Below is a small trained network, with its code and all its weights. Each question gives an input and a target symbol and asks what happens when units are switched off, that is, made to give their printed mean instead of their output.

import numpy as np


def w(rows, s, z=0):
    codes = np.array(rows[::2]) - 128.0
    scale = np.full(codes.shape[1], s)
    scale[-1] = z or s
    return codes * scale


def f(y):
    return np.maximum(y, 0)


def softmax(a):
    e = np.exp(a - a.max(-1, keepdims=True))
    return e / e.sum(-1, keepdims=True)


def log_softmax(a):
    a = a - a.max(-1, keepdims=True)
    return a - np.log(np.exp(a).sum(-1, keepdims=True))


def net(x, mask):
    ids = ['αβγδεζημ'.index(c) for c in x.split()]
    T = len(ids)
    res = E[ids] + P[:T]
    r = res
    for j in range(2):
        rows = slice(3 * j, 3 * j + 3)
        q, k, v = (r @ M[0][rows].T for M in (Q, K, V))
        z = softmax(np.where(np.tri(T) > 0, q @ k.T / 3**0.5, -1e9)) @ v
        o = O[0][rows]
        res = res + np.where(mask[j], z, o[:, -1]) @ o[:, :-1]
    y = f(res @ A[0][:, :-1].T + A[0][:, -1])
    res = res + np.where(mask[2:18], y, B[0][:, -1]) @ B[0][:, :-1]
    return log_softmax(res[-1] @ U[:, :-1].T + U[:, -1])


Q, K, V, O, A, B = {}, {}, {}, {}, {}, {}
E = w([
[138,171,153],'α',
[134,160,142],'β',
[153,207,174],'γ',
[250,101,226],'δ',
[102,178,115],'ε',
[67,83,102],'ζ',
[66,126,237],'η',
[124,65,165],'μ',
],0.015)
P = w([
[116,203,196],'0',
[84,195,225],'1',
[66,191,253],'2',
[68,164,237],'3',
[65,143,216],'4',
[68,146,187],'5',
[65,161,166],'6',
],0.0039)
Q[0] = w([
[135,112,92],'H1',
[51,174,162],'H1',
[251,26,111],'H1',
[16,135,216],'H2',
[143,35,48],'H2',
[172,172,112],'H2',
],0.012)
K[0] = w([
[130,161,131],'H1',
[2,124,118],'H1',
[185,156,108],'H1',
[96,35,190],'H2',
[76,219,98],'H2',
[208,142,127],'H2',
],0.014)
V[0] = w([
[87,99,133],'H1',
[223,111,162],'H1',
[116,86,221],'H1',
[254,158,100],'H2',
[164,246,180],'H2',
[209,229,93],'H2',
],0.0091)
O[0] = w([
[112,117,131,150],'H1',
[198,99,197,111],'H1',
[118,101,182,253],'H1',
[183,168,133,52],'H2',
[92,251,177,227],'H2',
[166,195,105,69],'H2',
],0.012,0.0073)
A[0] = w([
[22,148,121,110],'N1',
[100,48,98,201],'N2',
[69,102,188,39],'N3',
[127,67,75,91],'N4',
[169,135,139,135],'N5',
[197,91,91,138],'N6',
[140,69,94,113],'N7',
[16,159,87,149],'N8',
[151,117,131,172],'N9',
[115,115,38,254],'N10',
[2,149,132,94],'N11',
[27,156,100,122],'N12',
[85,150,101,66],'N13',
[106,75,90,215],'N14',
[50,75,42,165],'N15',
[141,54,71,101],'N16',
],0.0079,0.0063)
B[0] = w([
[225,76,55,227],'N1',
[3,202,123,176],'N2',
[197,90,201,203],'N3',
[184,150,20,134],'N4',
[93,146,142,144],'N5',
[111,144,138,129],'N6',
[153,166,91,133],'N7',
[187,72,52,224],'N8',
[141,124,145,136],'N9',
[47,180,112,143],'N10',
[206,86,77,249],'N11',
[201,98,36,212],'N12',
[152,109,163,137],'N13',
[70,129,134,162],'N14',
[73,106,162,170],'N15',
[146,219,53,134],'N16',
],0.006,0.014)
U = w([
[108,173,139,122],'α',
[127,163,128,105],'β',
[77,206,150,124],'γ',
[178,131,195,3],'δ',
[254,167,49,155],'ε',
[98,129,80,146],'ζ',
[236,40,114,103],'η',
[6,101,210,214],'μ',
],0.0073,0.0047)

Each question gives the input, a string of symbols that net reads in full, and the target symbol t.
The units are the heads (3 rows each of Q, K, V and O) and the neurons (one row each of A and B). Each row of codes is followed by its name. A weight is (code - 128) times the scale printed after its matrix; where a second scale follows, it is the last column's (O, A, B and U).
mask holds one flag per unit, heads first, then neurons. A switched-off unit (its flag False) gives its mean, the last column of its rows in O or B, instead of its output. The means were averaged over made-up inputs and are rounded, as every weight is.
A unit's drop is (log p(t) with every unit on - log p(t) with that unit switched off) / (log p(t) with every unit on - log p(t) with every unit switched off).
The circuit of an input: a set's keep is (log p(t) with only the set's units on - log p(t) with every unit switched off) / (log p(t) with every unit on - log p(t) with every unit switched off). Starting from the 12 units with the biggest drops (on a tie, the unit counted first), units are removed one at a time, each time the one whose removal leaves the highest keep (on an exact tie, the one counted first), for as long as the keep stays at least 0.8.
units of the circuit, in order: the units of the circuit, biggest drop first
k most important neurons: the k neurons with the biggest drops, biggest first
which heads matter: for each layer, one digit per head in row order, 1 if its drop is at least 0.15 and else 0, layers parted by /
drop of u: that unit's drop, to one decimal
input ζ ζ α, target ζ: which heads matter -> 11
input ε ε μ ε α, target μ: which heads matter -> 01
input ε ε γ μ, target μ: which heads matter -> 01
input δ α ζ β β α ε, target ε: units of the circuit, in order -> H2; N2
input η α μ ε, target μ: 3 most important neurons -> N2; N15; N14
input γ ε ζ ε δ δ η, target η: which heads matter -> 10
input η α η ε δ, target δ: which heads matter -> 10
input β ζ μ γ, target μ: which heads matter -> 01
input γ η γ, target η: most important neuron -> N2
input ζ ζ γ ε, target ζ: 2 most important neurons -> N2; N10
input β μ γ β, target μ: drop of N12 -> 0.2
input ε γ ζ ε, target ζ: drop of N14 -> 0.1
input γ ε μ ε, target μ: drop of N1 -> 0.1
input ζ η γ, target η: drop of N12 -> 0.0
